Below is a small trained network, with its code and all its weights. Each question gives an input and a target symbol and asks what happens when units are switched off, that is, made to give their printed mean instead of their output.

import numpy as np


def w(rows, s, z=0):
    codes = np.array(rows[::2]) - 128.0
    scale = np.full(codes.shape[1], s)
    scale[-1] = z or s
    return codes * scale


def norm(h):
    return h / np.sqrt((h * h).mean(-1, keepdims=True) + 1e-5)


def f(y):
    return y / 2 * (1 + np.tanh(0.7978845608 * (y + 0.044715 * y**3)))


def softmax(a):
    e = np.exp(a - a.max(-1, keepdims=True))
    return e / e.sum(-1, keepdims=True)


def log_softmax(a):
    a = a - a.max(-1, keepdims=True)
    return a - np.log(np.exp(a).sum(-1, keepdims=True))


def net(x, mask):
    ids = ['ΘΣΨΩβγζπ'.index(c) for c in x.split()]
    T = len(ids)
    res = E[ids] + P[:T]
    r = norm(res)
    for j in range(3):
        rows = slice(2 * j, 2 * j + 2)
        q, k, v = (r @ M[0][rows].T for M in (Q, K, V))
        z = softmax(np.where(np.tri(T) > 0, q @ k.T / 2**0.5, -1e9)) @ v
        o = O[0][rows]
        res = res + np.where(mask[j], z, o[:, -1]) @ o[:, :-1]
    y = f(norm(res) @ A[0][:, :-1].T + A[0][:, -1])
    res = res + np.where(mask[3:7], y, B[0][:, -1]) @ B[0][:, :-1]
    return log_softmax(norm(res)[-1] @ U[:, :-1].T + U[:, -1])


Q, K, V, O, A, B = {}, {}, {}, {}, {}, {}
E = w([
[199,117,161,164,183,244,151],'Θ',
[164,97,138,101,107,242,238],'Σ',
[74,212,95,70,74,149,182],'Ψ',
[70,233,130,186,193,133,134],'Ω',
[81,220,89,184,61,115,163],'β',
[170,129,254,94,182,219,140],'γ',
[142,105,160,210,111,229,216],'ζ',
[154,237,139,148,147,159,199],'π',
],0.0077)
P = w([
[125,129,113,151,122,136,70],'0',
[82,114,220,141,124,141,251],'1',
[104,171,118,124,163,190,121],'2',
[112,101,86,146,136,106,127],'3',
[171,201,180,151,85,116,208],'4',
[135,175,121,96,149,179,95],'5',
[133,104,98,120,141,82,116],'6',
[167,178,156,131,100,113,172],'7',
[146,172,121,81,141,176,83],'8',
[142,75,107,114,151,66,125],'9',
],0.018)
Q[0] = w([
[163,195,122,155,101,138,132],'h1',
[116,141,168,165,9,128,205],'h1',
[160,178,101,68,105,157,112],'h2',
[83,79,102,49,83,186,33],'h2',
[115,159,158,138,86,143,87],'h3',
[115,112,64,142,203,147,42],'h3',
],0.013)
K[0] = w([
[201,131,151,102,181,80,200],'h1',
[137,57,54,128,165,19,55],'h1',
[128,137,136,59,57,147,143],'h2',
[99,243,188,125,78,252,167],'h2',
[95,113,187,121,115,67,171],'h3',
[63,194,190,150,101,255,151],'h3',
],0.0099)
V[0] = w([
[117,122,163,134,147,220,136],'h1',
[65,56,201,106,91,98,52],'h1',
[139,136,91,3,137,109,203],'h2',
[155,112,101,99,130,118,184],'h2',
[103,183,124,187,124,130,136],'h3',
[177,103,161,168,84,77,206],'h3',
],0.011)
O[0] = w([
[105,88,169,59,97,72,109,187],'h1',
[158,170,213,192,85,122,151,12],'h1',
[97,86,166,151,119,59,174,125],'h2',
[121,42,124,121,140,89,148,140],'h2',
[108,37,167,192,158,102,118,189],'h3',
[49,163,246,108,106,233,85,91],'h3',
],0.011)
A[0] = w([
[94,91,109,117,112,143,52,84],'n1',
[91,141,101,147,137,130,68,1],'n2',
[198,98,74,155,166,121,87,122],'n3',
[131,164,124,122,122,72,6,176],'n4',
],0.014,0.0035)
B[0] = w([
[227,143,119,158,44,124,178,210],'n1',
[160,177,206,99,165,74,253,140],'n2',
[66,128,83,103,30,38,33,254],'n3',
[168,32,95,126,142,81,99,183],'n4',
],0.012,0.0067)
U = w([
[174,154,54,152,70,117,52,210],'Θ',
[33,24,44,114,184,177,139,109],'Σ',
[12,92,226,88,107,61,176,114],'Ψ',
[213,75,152,197,181,41,251,40],'Ω',
[204,223,207,139,36,84,181,91],'β',
[109,161,231,98,179,201,18,249],'γ',
[176,113,93,218,98,255,159,161],'ζ',
[189,228,24,3,205,190,168,1],'π',
],0.0086,0.005)

Each question gives the input, a string of symbols that net reads in full, and the target symbol t.
The units are the heads (2 rows each of Q, K, V and O) and the neurons (one row each of A and B). Each row of codes is followed by its name. A weight is (code - 128) times the scale printed after its matrix; where a second scale follows, it is the last column's (O, A, B and U).
mask holds one flag per unit, heads first, then neurons. A switched-off unit (its flag False) gives its mean, the last column of its rows in O or B, instead of its output. The means were averaged over made-up inputs and are rounded, as every weight is.
A unit's drop is (log p(t) with every unit on - log p(t) with that unit switched off) / (log p(t) with every unit on - log p(t) with every unit switched off).
The circuit of an input: a set's keep is (log p(t) with only the set's units on - log p(t) with every unit switched off) / (log p(t) with every unit on - log p(t) with every unit switched off). Starting from all 7 units, units are removed one at a time, each time the one whose removal leaves the highest keep (on an exact tie, the one counted first), for as long as the keep stays at least 0.8.
units of the circuit, in order: the units of the circuit, biggest drop first
most important unit: the unit with the biggest drop
k most important neurons: the k neurons with the biggest drops, biggest first
heads that matter: for each layer, one digit per head in row order, 1 if its drop is at least 0.15 and else 0, layers parted by /
input Θ ζ Σ ζ Ψ γ ζ Σ, target γ: heads that matter => 001
input Ψ Ψ Ψ π π π ζ π, target γ: units of the circuit, in order => h3
input γ Θ Σ π Ψ Σ Σ γ, target Ψ: units of the circuit, in order => h2, h3
input Σ γ π Σ Θ β π Θ, target Σ: units of the circuit, in order => h1, h2, h3
input Θ π β Ψ Θ Ψ ζ Θ, target γ: heads that matter => 001
input ζ γ Ω γ Ψ Θ π Σ, target Σ: units of the circuit, in order => h1, h2, h3
input β π β γ ζ, target β: units of the circuit, in order => h1, h3
input π Ω ζ π Ω, target Σ: heads that matter => 100
input Σ Ψ β, target β: units of the circuit, in order => n1, h3, n2
input Ω β Ω Σ, target Θ: heads that matter => 010
input Σ Ω γ, target γ: heads that matter => 101
input π π Σ π γ Σ Ψ Σ, target Ω: units of the circuit, in order => h2, h1
input Θ π Θ π π, target Σ: units of the circuit, in order => h1, h3
input π γ Θ Ω Ψ Ω Θ β, target π: units of the circuit, in order => h3, n3
input π γ π, target γ: heads that matter => 101
input γ Θ π Ψ β ζ β β, target ζ: units of the circuit, in order => h1, h3
input Ψ Σ Θ, target Θ: units of the circuit, in order => n1, n3
input Σ π ζ π Σ, target Σ: heads that matter => 100
input Σ π Ω Σ π π γ π, target β: heads that matter => 101
input π Θ Σ π Θ Θ π ζ, target Σ: heads that matter => 110
input π Σ Θ Σ π ζ π Ψ, target Σ: heads that matter => 110
input γ Ω Ω, target Ω: most important unit => n2
input Ψ Σ γ γ Σ Ψ Ψ γ, target Ω: most important unit => h2
input Ψ ζ π Ψ π π Θ π, target π: 2 most important neurons => n3, n1
input β π π Θ Ω, target π: units of the circuit, in order => h3, n3, h2
